Here is a tiny trained network, its code and every weight. The questions are about switching its units off for an input and a target symbol, where a switched-off unit gives its printed mean instead of its output.

import numpy as np


def w(rows, s, z=0):
    codes = np.array(rows[::2]) - 128.0
    scale = np.full(codes.shape[1], s)
    scale[-1] = z or s
    return codes * scale


def norm(h):
    return h / np.sqrt((h * h).mean(-1, keepdims=True) + 1e-5)


def f(y):
    return y / 2 * (1 + np.tanh(0.7978845608 * (y + 0.044715 * y**3)))


def softmax(a):
    e = np.exp(a - a.max(-1, keepdims=True))
    return e / e.sum(-1, keepdims=True)


def log_softmax(a):
    a = a - a.max(-1, keepdims=True)
    return a - np.log(np.exp(a).sum(-1, keepdims=True))


def net(x, mask):
    ids = ['ΛΩαγδεητφψ'.index(c) for c in x.split()]
    T = len(ids)
    res = E[ids] + P[:T]
    q, k, v = (norm(res) @ M[0].T for M in (Q, K, V))
    z = softmax(np.where(np.tri(T) > 0, q @ k.T / 2**0.5, -1e9)) @ v
    res = res + np.where(mask[0], z, O[0][:, -1]) @ O[0][:, :-1]
    y = f(norm(res) @ A[0][:, :-1].T + A[0][:, -1])
    res = res + np.where(mask[1:9], y, B[0][:, -1]) @ B[0][:, :-1]
    return log_softmax(norm(res)[-1] @ U[:, :-1].T + U[:, -1])


Q, K, V, O, A, B = {}, {}, {}, {}, {}, {}
E = w([
[90,123,184,116,61,170,152,133,130,148,154,167],'Λ',
[163,141,151,106,90,151,139,147,111,71,78,127],'Ω',
[128,23,162,117,87,132,167,87,134,96,169,140],'α',
[140,84,130,169,161,133,209,121,69,136,148,137],'γ',
[186,116,99,129,98,92,59,136,58,99,157,210],'δ',
[80,135,142,58,101,85,111,192,120,147,113,179],'ε',
[178,203,205,167,110,72,218,124,148,2,160,146],'η',
[63,129,77,175,108,91,162,113,132,93,109,194],'τ',
[230,75,97,181,169,92,149,112,162,185,99,154],'φ',
[106,87,122,133,34,122,143,109,123,159,149,151],'ψ',
],0.017)
P = w([
[134,161,67,98,140,139,75,120,94,169,18,121],'0',
[243,52,131,251,6,177,210,243,222,15,122,154],'1',
[85,207,212,45,59,2,226,47,56,89,122,126],'2',
[241,68,137,251,21,157,216,247,196,22,136,138],'3',
[173,211,152,26,123,44,216,55,82,158,198,121],'4',
[254,83,136,244,42,143,213,245,185,49,154,140],'5',
[169,244,170,59,141,50,226,21,53,189,198,176],'6',
],0.0079)
Q[0] = w([
[156,77,130,122,69,127,181,173,113,132,84,202],'h1',
[137,188,132,48,120,78,109,11,105,162,145,106],'h1',
],0.011)
K[0] = w([
[140,90,84,93,116,198,38,76,47,138,114,228],'h1',
[204,231,187,158,125,8,103,89,110,79,254,158],'h1',
],0.0088)
V[0] = w([
[204,64,134,191,51,126,71,169,195,58,189,204],'h1',
[53,108,185,140,117,120,121,84,254,201,143,95],'h1',
],0.0077)
O[0] = w([
[180,170,139,199,142,250,144,71,3,126,18,238,151],'h1',
[134,76,151,162,128,138,21,199,222,92,209,200,1],'h1',
],0.013,0.0079)
A[0] = w([
[153,125,178,101,124,55,145,119,167,97,154,80,148],'n1',
[144,165,135,172,99,151,208,98,115,138,121,95,55],'n2',
[174,145,177,133,136,151,167,55,63,135,75,190,155],'n3',
[67,188,203,62,134,167,88,153,128,141,130,139,141],'n4',
[120,152,64,102,158,93,95,19,113,128,113,74,100],'n5',
[140,113,143,195,142,130,68,209,223,115,196,77,1],'n6',
[117,116,162,205,139,166,54,193,161,101,194,159,156],'n7',
[86,225,142,50,214,169,89,10,90,138,105,156,154],'n8',
],0.012,0.0061)
B[0] = w([
[113,80,98,150,126,195,46,122,115,183,65,126,183],'n1',
[149,84,126,129,134,66,172,116,164,143,132,171,194],'n2',
[79,157,112,71,160,156,106,146,194,119,151,104,251],'n3',
[244,238,173,147,85,127,194,134,126,77,183,77,132],'n4',
[102,155,246,177,197,170,121,196,115,53,117,176,167],'n5',
[79,126,110,103,181,151,160,83,51,18,185,167,150],'n6',
[131,186,202,164,118,75,115,147,133,210,77,62,157],'n7',
[186,120,19,198,47,119,71,96,144,122,200,158,193],'n8',
],0.012,0.019)
U = w([
[53,130,152,160,151,105,84,113,96,82,153,177,149],'Λ',
[98,104,171,69,180,90,215,83,92,183,89,112,87],'Ω',
[142,175,168,136,171,181,119,138,222,191,78,157,28],'α',
[141,148,67,99,119,68,114,136,189,174,132,10,90],'γ',
[152,163,83,136,105,198,174,89,110,104,45,51,3],'δ',
[90,74,71,101,140,216,92,115,140,84,154,95,115],'ε',
[169,168,122,137,129,200,105,60,43,138,132,227,145],'η',
[182,75,80,185,61,112,87,119,147,201,82,162,106],'τ',
[180,124,80,96,87,76,161,150,208,92,197,192,219],'φ',
[208,160,201,200,91,126,154,121,120,154,153,100,175],'ψ',
],0.011,0.0034)

Each question gives the input, a string of symbols that net reads in full, and the target symbol t.
The units are the heads (2 rows each of Q, K, V and O) and the neurons (one row each of A and B). Each row of codes is followed by its name. A weight is (code - 128) times the scale printed after its matrix; where a second scale follows, it is the last column's (O, A, B and U).
mask holds one flag per unit, heads first, then neurons. A switched-off unit (its flag False) gives its mean, the last column of its rows in O or B, instead of its output. The means were averaged over made-up inputs and are rounded, as every weight is.
A unit's drop is (log p(t) with every unit on - log p(t) with that unit switched off) / (log p(t) with every unit on - log p(t) with every unit switched off).
The circuit of an input: a set's keep is (log p(t) with only the set's units on - log p(t) with every unit switched off) / (log p(t) with every unit on - log p(t) with every unit switched off). Starting from all 9 units, units are removed one at a time, each time the one whose removal leaves the highest keep (on an exact tie, the one counted first), for as long as the keep stays at least 0.8.
circuit, biggest first: the units of the circuit, biggest drop first
unit that matters most: the unit with the biggest drop
top k neurons: the k neurons with the biggest drops, biggest first
input ε ψ η, target φ: unit that matters most => n2
input η γ γ, target φ: top 2 neurons => (n8 n2)
input α ε η ψ ψ δ, target α: circuit, biggest first => (h1 n8 n7)
input δ φ φ, target η: top 3 neurons => (n8 n5 n7)
input δ φ τ, target η: top 2 neurons => (n8 n5)
input ε η φ α ψ Ω, target ε: top 2 neurons => (n6 n1)
input τ δ η Λ ε α ψ, target φ: circuit, biggest first => (n1 n2)
input Λ φ γ Λ φ, target α: circuit, biggest first => (h1 n5 n1)
input Ω α φ δ, target Ω: circuit, biggest first => (h1 n8)
input ε α η α Ω ψ φ, target φ: circuit, biggest first => (n8 n1)
input ε ψ ψ α η Λ, target ε: circuit, biggest first => (h1 n6 n1)
input Λ η δ ε, target Λ: circuit, biggest first => (h1 n6 n7)
input η Λ γ Λ τ Ω α, target φ: circuit, biggest first => (n8 n2)
input α φ η ψ Λ Ω, target α: circuit, biggest first => (h1 n8 n3)
input δ φ φ ε τ η ε, target φ: top 3 neurons => (n8 n1 n3)
input φ Ω δ Λ, target φ: unit that matters most => n1
input α Ω δ δ ψ Λ, target α: circuit, biggest first => (h1 n3 n7)
input ε φ τ η, target ε: circuit, biggest first => (h1 n1 n6)
input α η φ γ, target α: circuit, biggest first => (h1 n8 n3)
input γ τ ε φ, target γ: unit that matters most => h1
input τ γ γ Λ, target τ: circuit, biggest first => (h1 n3 n1)
input ψ α ε δ, target ψ: top 2 neurons => (n7 n3)
input α η ε ψ, target α: circuit, biggest first => (h1 n8 n7)
input φ ψ γ δ, target φ: top 3 neurons => (n1 n5 n6)
input ψ α γ τ, target ψ: top 3 neurons => (n7 n3 n1)
input Λ ε ε, target γ: top 4 neurons => (n4 n1 n8 n5)
input ψ φ γ ε τ η Ω, target φ: top 2 neurons => (n8 n2)
